Below is a small trained network, with its code and all its weights. Each question gives an input and a class and asks what happens when units are switched off, that is, made to give their printed mean instead of their output.

import numpy as np


def w(rows, s, z=0):
    codes = np.array(rows[::2]) - 128.0
    scale = np.full(codes.shape[1], s)
    scale[-1] = z or s
    return codes * scale


def f(y):
    return y / 2 * (1 + np.tanh(0.7978845608 * (y + 0.044715 * y**3)))


def log_softmax(a):
    a = a - a.max(-1, keepdims=True)
    return a - np.log(np.exp(a).sum(-1, keepdims=True))


def net(x, mask):
    res = np.array(x, float).reshape(1, 6) / 4 @ E
    y = f(res @ A[0][:, :-1].T + A[0][:, -1])
    res = res + np.where(mask, y, B[0][:, -1]) @ B[0][:, :-1]
    return log_softmax(res[-1] @ U[:, :-1].T + U[:, -1])


A, B = {}, {}
E = w([
[127,127,127,128],'x0',
[10,137,140,96],'x1',
[127,128,131,131],'x2',
[91,183,87,222],'x3',
[131,132,125,128],'x4',
[129,63,2,100],'x5',
],0.0099)
A[0] = w([
[219,155,120,212,255],'N1',
[175,170,77,214,116],'N2',
[180,149,201,132,76],'N3',
[188,62,85,89,216],'N4',
[82,184,165,164,53],'N5',
[195,49,81,86,219],'N6',
[103,94,196,12,2],'N7',
[38,204,161,182,112],'N8',
[66,102,1,125,158],'N9',
[61,178,168,175,74],'N10',
],0.0076,0.00085)
B[0] = w([
[100,72,218,137,216],'N1',
[88,85,221,147,192],'N2',
[108,56,214,128,197],'N3',
[192,142,78,77,221],'N4',
[142,179,78,124,189],'N5',
[227,145,69,54,237],'N6',
[68,95,239,179,231],'N7',
[134,209,79,133,239],'N8',
[101,36,255,139,253],'N9',
[143,195,80,129,205],'N10',
],0.0078,0.0053)
U = w([
[133,66,156,116,186],'0',
[67,125,158,161,174],'1',
[171,191,7,98,1],'2',
],0.012,0.00092)

Each question gives the input, the list of numbers given to net, and the class t.
The units are the neurons (one row each of A and B). Each row of codes is followed by its name. A weight is (code - 128) times the scale printed after its matrix; where a second scale follows, it is the last column's (A, B and U).
mask holds one flag per neuron, in row order. A switched-off neuron (its flag False) gives its mean, the last column of its row in B, instead of its output. The means were averaged over made-up inputs and are rounded, as every weight is.
A unit's drop is (log p(t) with every unit on - log p(t) with that unit switched off) / (log p(t) with every unit on - log p(t) with every unit switched off).
The circuit of an input: a set's keep is (log p(t) with only the set's units on - log p(t) with every unit switched off) / (log p(t) with every unit on - log p(t) with every unit switched off). Starting from all 10 units, units are removed one at a time, each time the one whose removal leaves the highest keep (on an exact tie, the one counted first), for as long as the keep stays at least 0.8.
circuit, biggest first: the units of the circuit, biggest drop first
top k neurons: the k neurons with the biggest drops, biggest first
drop when u is switched off: that unit's drop, to one decimal
input [0,-8,0,-6,-6,1], class 2: circuit, biggest first	(N6)
input [2,3,7,1,1,-5], class 2: circuit, biggest first	(N9; N8; N10)
input [2,-7,7,-2,8,3], class 2: top 2 neurons	(N6; N9)
input [-4,1,8,5,8,-7], class 2: circuit, biggest first	(N8; N10)
input [-2,1,-3,8,8,-3], class 2: circuit, biggest first	(N8; N9)
input [1,-8,-3,4,-2,8], class 0: top 2 neurons	(N9; N2)
input [2,-1,-4,-8,-8,6], class 2: top 2 neurons	(N6; N4)
input [-7,0,8,5,0,8], class 0: drop when N9 is switched off	0.7
input [-3,7,7,3,-5,0], class 2: drop when N5 is switched off	0.1
input [-7,-8,2,3,-4,7], class 0: drop when N2 is switched off	0.4
input [-5,-1,-7,6,-1,5], class 0: drop when N9 is switched off	0.2
